Below is a small trained network, with its code and all its weights. Each question gives an input and a target symbol and asks what happens when units are switched off, that is, made to give their printed mean instead of their output.

import numpy as np


def w(rows, s, z=0):
    codes = np.array(rows[::2]) - 128.0
    scale = np.full(codes.shape[1], s)
    scale[-1] = z or s
    return codes * scale


def norm(h):
    return h / np.sqrt((h * h).mean(-1, keepdims=True) + 1e-5)


def f(y):
    return y / 2 * (1 + np.tanh(0.7978845608 * (y + 0.044715 * y**3)))


def softmax(a):
    e = np.exp(a - a.max(-1, keepdims=True))
    return e / e.sum(-1, keepdims=True)


def log_softmax(a):
    a = a - a.max(-1, keepdims=True)
    return a - np.log(np.exp(a).sum(-1, keepdims=True))


def net(x, mask):
    ids = ['αβγδεζηθλμπστφψω'.index(c) for c in x.split()]
    T = len(ids)
    res = E[ids] + P[:T]
    r = norm(res)
    for j in range(3):
        rows = slice(3 * j, 3 * j + 3)
        q, k, v = (r @ M[0][rows].T for M in (Q, K, V))
        z = softmax(np.where(np.tri(T) > 0, q @ k.T / 3**0.5, -1e9)) @ v
        o = O[0][rows]
        res = res + np.where(mask[j], z, o[:, -1]) @ o[:, :-1]
    y = f(norm(res) @ A[0][:, :-1].T + A[0][:, -1])
    res = res + np.where(mask[3:7], y, B[0][:, -1]) @ B[0][:, :-1]
    return log_softmax(norm(res)[-1] @ U[:, :-1].T + U[:, -1])


Q, K, V, O, A, B = {}, {}, {}, {}, {}, {}
E = w([
[152,137,95,114],'α',
[161,126,157,138],'β',
[140,140,160,153],'γ',
[48,114,202,81],'δ',
[136,96,105,109],'ε',
[220,94,5,213],'ζ',
[144,116,104,176],'η',
[143,114,96,109],'θ',
[142,123,159,145],'λ',
[83,120,119,142],'μ',
[120,153,158,163],'π',
[115,121,160,153],'σ',
[173,170,68,114],'τ',
[156,141,153,144],'φ',
[103,158,101,141],'ψ',
[150,98,143,127],'ω',
],0.034)
P = w([
[189,92,107,197],'0',
[143,124,161,88],'1',
[167,100,104,145],'2',
[179,87,75,233],'3',
[112,139,180,40],'4',
[135,111,107,103],'5',
[195,74,52,254],'6',
[102,140,185,15],'7',
[107,107,100,90],'8',
[163,67,62,251],'9',
],0.0082)
Q[0] = w([
[44,99,54,94],'h1',
[112,140,25,146],'h1',
[166,89,147,199],'h1',
[165,75,83,171],'h2',
[123,130,171,6],'h2',
[153,111,168,166],'h2',
[97,144,166,38],'h3',
[131,96,170,144],'h3',
[162,192,102,108],'h3',
],0.014)
K[0] = w([
[62,133,7,67],'h1',
[167,117,3,112],'h1',
[171,85,156,255],'h1',
[136,137,115,233],'h2',
[75,178,180,60],'h2',
[111,144,82,115],'h2',
[113,152,175,33],'h3',
[167,149,95,118],'h3',
[94,85,117,111],'h3',
],0.014)
V[0] = w([
[141,193,134,146],'h1',
[127,133,3,99],'h1',
[206,108,142,129],'h1',
[190,196,174,114],'h2',
[155,118,114,55],'h2',
[81,202,78,157],'h2',
[171,86,180,127],'h3',
[122,146,185,230],'h3',
[97,32,149,141],'h3',
],0.014)
O[0] = w([
[188,177,89,124,120],'h1',
[135,121,246,42,254],'h1',
[222,68,102,144,125],'h1',
[124,160,208,218,8],'h2',
[165,57,129,164,41],'h2',
[210,190,105,97,171],'h2',
[107,135,88,177,89],'h3',
[63,184,134,125,208],'h3',
[65,100,70,115,190],'h3',
],0.012,0.0061)
A[0] = w([
[142,21,139,128,106],'n1',
[192,159,247,122,181],'n2',
[151,167,129,216,5],'n3',
[134,73,157,251,55],'n4',
],0.012,0.0028)
B[0] = w([
[2,214,142,119,202],'n1',
[19,115,170,123,253],'n2',
[182,202,181,36,167],'n3',
[83,46,176,85,171],'n4',
],0.0092,0.003)
U = w([
[127,178,112,174,161],'α',
[207,210,166,90,155],'β',
[88,136,108,187,64],'γ',
[129,228,162,112,80],'δ',
[175,61,194,139,181],'ε',
[112,114,139,197,208],'ζ',
[75,81,118,174,3],'η',
[147,100,133,166,227],'θ',
[160,69,108,127,102],'λ',
[125,16,116,90,65],'μ',
[68,156,92,102,130],'π',
[112,188,149,196,138],'σ',
[105,10,87,126,103],'τ',
[197,96,201,115,152],'φ',
[146,156,167,198,210],'ψ',
[117,150,29,60,158],'ω',
],0.014,0.0052)

Each question gives the input, a string of symbols that net reads in full, and the target symbol t.
The units are the heads (3 rows each of Q, K, V and O) and the neurons (one row each of A and B). Each row of codes is followed by its name. A weight is (code - 128) times the scale printed after its matrix; where a second scale follows, it is the last column's (O, A, B and U).
mask holds one flag per unit, heads first, then neurons. A switched-off unit (its flag False) gives its mean, the last column of its rows in O or B, instead of its output. The means were averaged over made-up inputs and are rounded, as every weight is.
A unit's drop is (log p(t) with every unit on - log p(t) with that unit switched off) / (log p(t) with every unit on - log p(t) with every unit switched off).
The circuit of an input: a set's keep is (log p(t) with only the set's units on - log p(t) with every unit switched off) / (log p(t) with every unit on - log p(t) with every unit switched off). Starting from all 7 units, units are removed one at a time, each time the one whose removal leaves the highest keep (on an exact tie, the one counted first), for as long as the keep stays at least 0.8.
circuit, biggest first: the units of the circuit, biggest drop first
most important unit: the unit with the biggest drop
which heads matter: for each layer, one digit per head in row order, 1 if its drop is at least 0.15 and else 0, layers parted by /
drop of u: that unit's drop, to one decimal
input τ τ α, target φ: which heads matter -> 000
input μ μ ψ ψ ω, target ω: circuit, biggest first -> h2; h1
input ψ μ ψ, target β: which heads matter -> 010
input ψ ε ε τ, target β: most important unit -> h2
input λ ψ μ ε μ μ μ γ, target ω: which heads matter -> 100
input δ ε δ τ ω, target τ: circuit, biggest first -> h1; h2
input ε ψ δ τ γ π α, target φ: which heads matter -> 100
input μ μ μ ζ β γ, target ω: circuit, biggest first -> h1; h2
input μ ψ ζ ω, target τ: circuit, biggest first -> h1; n1
input ψ μ τ, target β: which heads matter -> 110
input π φ τ, target δ: which heads matter -> 011
input ψ ψ ε, target β: drop of n2 -> -0.1
input ψ ψ α, target β: drop of h2 -> 0.4
input μ γ φ, target ω: drop of h1 -> 0.2
